Here is a tiny trained network, its code and every weight. The questions are about switching its units off for an input and a target symbol, where a switched-off unit gives its printed mean instead of its output.

import numpy as np


def w(rows, s, z=0):
    codes = np.array(rows[::2]) - 128.0
    scale = np.full(codes.shape[1], s)
    scale[-1] = z or s
    return codes * scale


def f(y):
    return np.maximum(y, 0)


def softmax(a):
    e = np.exp(a - a.max(-1, keepdims=True))
    return e / e.sum(-1, keepdims=True)


def log_softmax(a):
    a = a - a.max(-1, keepdims=True)
    return a - np.log(np.exp(a).sum(-1, keepdims=True))


def net(x, mask):
    ids = ['Σαδεζηλξφψω'.index(c) for c in x.split()]
    T = len(ids)
    res = E[ids] + P[:T]
    u = 0
    for l in range(2):
        r = res
        for j in range(3):
            rows = slice(2 * j, 2 * j + 2)
            q, k, v = (r @ M[l][rows].T for M in (Q, K, V))
            z = softmax(np.where(np.tri(T) > 0, q @ k.T / 2**0.5, -1e9)) @ v
            o = O[l][rows]
            res = res + np.where(mask[u + j], z, o[:, -1]) @ o[:, :-1]
        u += 3
        y = f(res @ A[l][:, :-1].T + A[l][:, -1])
        res = res + np.where(mask[u : u + 12], y, B[l][:, -1]) @ B[l][:, :-1]
        u += 12
    return log_softmax(res[-1] @ U[:, :-1].T + U[:, -1])


Q, K, V, O, A, B = {}, {}, {}, {}, {}, {}
E = w([
[251,67,102,207,61],'Σ',
[55,113,153,150,149],'α',
[48,102,142,132,167],'δ',
[83,98,120,136,195],'ε',
[64,95,98,182,196],'ζ',
[91,175,126,166,129],'η',
[223,182,209,110,181],'λ',
[160,198,136,232,101],'ξ',
[189,148,194,215,184],'φ',
[140,203,128,172,53],'ψ',
[132,200,161,98,58],'ω',
],0.018)
P = w([
[68,171,187,154,159],'0',
[72,179,172,177,135],'1',
[103,200,151,183,131],'2',
[168,203,111,174,157],'3',
[204,191,69,162,170],'4',
[215,158,49,150,171],'5',
[166,85,80,142,96],'6',
[146,53,49,149,82],'7',
[152,53,3,129,65],'8',
],0.0055)
Q[0] = w([
[144,165,156,204,140],'L0H1',
[150,119,190,136,107],'L0H1',
[129,47,121,134,53],'L0H2',
[132,122,82,139,84],'L0H2',
[221,33,219,107,149],'L0H3',
[1,205,130,198,146],'L0H3',
],0.011)
K[0] = w([
[181,136,73,122,104],'L0H1',
[141,31,207,105,104],'L0H1',
[90,13,116,81,153],'L0H2',
[130,82,94,110,70],'L0H2',
[2,144,176,109,208],'L0H3',
[214,123,30,126,99],'L0H3',
],0.0087)
V[0] = w([
[164,64,10,164,21],'L0H1',
[172,102,7,161,150],'L0H1',
[117,99,113,92,174],'L0H2',
[145,45,83,64,154],'L0H2',
[111,234,108,94,149],'L0H3',
[191,129,18,76,2],'L0H3',
],0.008)
O[0] = w([
[92,49,207,71,95,81],'L0H1',
[196,76,153,208,115,123],'L0H1',
[255,129,66,68,128,86],'L0H2',
[189,79,137,122,221,2],'L0H2',
[115,61,14,111,59,162],'L0H3',
[98,100,214,126,136,73],'L0H3',
],0.0078,0.0079)
A[0] = w([
[114,161,164,196,191,131],'L0N1',
[133,125,127,133,78,110],'L0N2',
[129,76,118,190,54,180],'L0N3',
[213,48,126,132,78,78],'L0N4',
[40,76,101,99,174,241],'L0N5',
[18,198,219,156,166,165],'L0N6',
[206,190,114,162,82,135],'L0N7',
[166,108,100,219,196,178],'L0N8',
[94,124,47,131,208,50],'L0N9',
[120,222,108,1,207,252],'L0N10',
[206,162,100,199,104,146],'L0N11',
[126,114,87,187,103,178],'L0N12',
],0.0093,0.0022)
B[0] = w([
[187,138,110,126,184,184],'L0N1',
[101,37,150,132,139,156],'L0N2',
[54,231,148,73,166,199],'L0N3',
[184,186,227,81,244,144],'L0N4',
[114,253,143,213,128,180],'L0N5',
[173,156,154,73,245,251],'L0N6',
[131,77,178,75,123,191],'L0N7',
[161,164,184,154,138,179],'L0N8',
[123,200,118,68,168,198],'L0N9',
[169,231,100,128,110,158],'L0N10',
[42,146,218,118,39,197],'L0N11',
[35,211,144,151,89,222],'L0N12',
],0.005,0.012)
Q[1] = w([
[117,113,100,95,154],'L1H1',
[67,140,115,137,183],'L1H1',
[27,149,148,127,76],'L1H2',
[86,214,157,112,89],'L1H2',
[162,2,145,54,179],'L1H3',
[104,118,107,102,101],'L1H3',
],0.009)
K[1] = w([
[107,173,82,64,83],'L1H1',
[141,100,174,178,99],'L1H1',
[173,72,75,132,70],'L1H2',
[174,53,232,137,52],'L1H2',
[109,254,140,99,191],'L1H3',
[72,123,147,40,68],'L1H3',
],0.0083)
V[1] = w([
[90,32,187,218,8],'L1H1',
[88,101,64,138,227],'L1H1',
[184,154,119,2,98],'L1H2',
[46,117,142,131,94],'L1H2',
[147,124,113,21,51],'L1H3',
[115,75,149,69,31],'L1H3',
],0.0079)
O[1] = w([
[93,176,160,131,50,7],'L1H1',
[22,80,42,151,178,107],'L1H1',
[166,189,79,39,163,108],'L1H2',
[1,93,150,136,126,202],'L1H2',
[74,134,115,26,138,77],'L1H3',
[118,176,129,52,140,39],'L1H3',
],0.0071,0.013)
A[1] = w([
[108,158,210,13,112,252],'L1N1',
[127,210,17,201,75,175],'L1N2',
[80,138,79,238,130,130],'L1N3',
[62,68,197,138,142,158],'L1N4',
[255,90,159,156,130,81],'L1N5',
[72,111,207,161,153,108],'L1N6',
[25,142,156,214,149,103],'L1N7',
[99,192,32,99,113,135],'L1N8',
[131,189,150,160,32,111],'L1N9',
[181,173,239,89,175,145],'L1N10',
[122,170,150,171,145,171],'L1N11',
[224,132,251,199,123,34],'L1N12',
],0.0067,0.0031)
B[1] = w([
[125,141,68,180,254,165],'L1N1',
[154,62,183,103,57,211],'L1N2',
[161,80,151,124,114,228],'L1N3',
[119,207,79,168,109,168],'L1N4',
[61,187,120,123,82,161],'L1N5',
[142,132,132,116,89,190],'L1N6',
[99,124,155,135,143,252],'L1N7',
[149,106,86,86,78,183],'L1N8',
[226,137,137,86,137,165],'L1N9',
[76,42,138,105,121,174],'L1N10',
[119,112,101,85,80,195],'L1N11',
[140,95,78,104,153,193],'L1N12',
],0.0077,0.02)
U = w([
[116,84,236,20,165,164],'Σ',
[120,132,106,104,104,4],'α',
[139,116,84,102,91,28],'δ',
[144,177,121,144,124,144],'ε',
[123,122,122,207,133,151],'ζ',
[35,32,99,46,1,151],'η',
[177,162,128,38,58,172],'λ',
[131,223,224,135,85,89],'ξ',
[196,146,193,80,50,139],'φ',
[78,233,132,173,163,110],'ψ',
[76,169,98,48,147,122],'ω',
],0.006,0.0023)

Each question gives the input, a string of symbols that net reads in full, and the target symbol t.
The units are the heads (2 rows each of Q, K, V and O) and the neurons (one row each of A and B). Each row of codes is followed by its name. A weight is (code - 128) times the scale printed after its matrix; where a second scale follows, it is the last column's (O, A, B and U).
mask holds one flag per unit, layer by layer, with each layer's heads first. A switched-off unit (its flag False) gives its mean, the last column of its rows in O or B, instead of its output. The means were averaged over made-up inputs and are rounded, as every weight is.
A unit's drop is (log p(t) with every unit on - log p(t) with that unit switched off) / (log p(t) with every unit on - log p(t) with every unit switched off).
The circuit of an input: a set's keep is (log p(t) with only the set's units on - log p(t) with every unit switched off) / (log p(t) with every unit on - log p(t) with every unit switched off). Starting from the 12 units with the biggest drops (on a tie, the unit counted first), units are removed one at a time, each time the one whose removal leaves the highest keep (on an exact tie, the one counted first), for as long as the keep stays at least 0.8.
units of the circuit, in order: the units of the circuit, biggest drop first
k most important neurons: the k neurons with the biggest drops, biggest first
k most important neurons of layer l: the k neurons of layer l with the biggest drops, biggest first
heads that matter: for each layer, one digit per head in row order, 1 if its drop is at least 0.15 and else 0, layers parted by /
input α η η η λ δ η, target λ: units of the circuit, in order : (L0N7; L1H2; L0N12)
input ξ η ξ δ, target ξ: units of the circuit, in order : (L1H1; L0H2; L0N5)
input η ξ α α ω Σ ζ η, target ζ: 2 most important neurons : (L0N3; L0N12)
input ζ δ ε, target ζ: units of the circuit, in order : (L1H3; L0H1)
input η η η Σ ω η, target Σ: units of the circuit, in order : (L0H3; L0N6)
input Σ α η ω ψ η η η, target Σ: units of the circuit, in order : (L0H3)
input η η ξ η ψ α η Σ, target Σ: units of the circuit, in order : (L0N4; L0H1)
input φ ζ φ, target φ: 2 most important neurons of layer 1 : (L1N9; L1N1)
input η ω ξ δ η ξ δ Σ α, target Σ: 3 most important neurons : (L1N10; L1N12; L0N6)
input ξ η δ, target ξ: units of the circuit, in order : (L1H1; L0N5; L0H2)
input ψ α δ ζ η, target η: units of the circuit, in order : (L0H3; L0H2; L1H2)
input ξ ξ η, target ξ: units of the circuit, in order : (L1H1; L0H2)
input λ η η η ξ Σ, target Σ: 2 most important neurons : (L0N4; L1N10)
input ζ ζ δ η η α λ, target λ: units of the circuit, in order : (L1H2; L0H3; L1N7)
input δ η ε η Σ ξ, target Σ: units of the circuit, in order : (L1N10; L0N6; L0H3)
input ψ ζ ζ, target ψ: 2 most important neurons : (L1N10; L1N4)
input Σ η η δ δ, target Σ: heads that matter : 101 / 100
input δ δ φ ζ, target φ: most important neuron : (L0N11)
input η η φ η ε, target φ: heads that matter : 001 / 100
input η η η η η, target η: heads that matter : 001 / 000
input ψ ε η η ψ η δ, target ψ: most important neuron : (L1N2)
input η ζ η η ξ ε, target ξ: heads that matter : 100 / 110
input η ξ ψ Σ δ ζ ζ δ, target ζ: heads that matter : 011 / 001
input ζ ξ η ζ λ η, target λ: heads that matter : 001 / 010
input α η η ε Σ ζ Σ ε, target ζ: heads that matter : 011 / 001
input η ω ξ η, target ω: 2 most important neurons : (L0N3; L0N12)
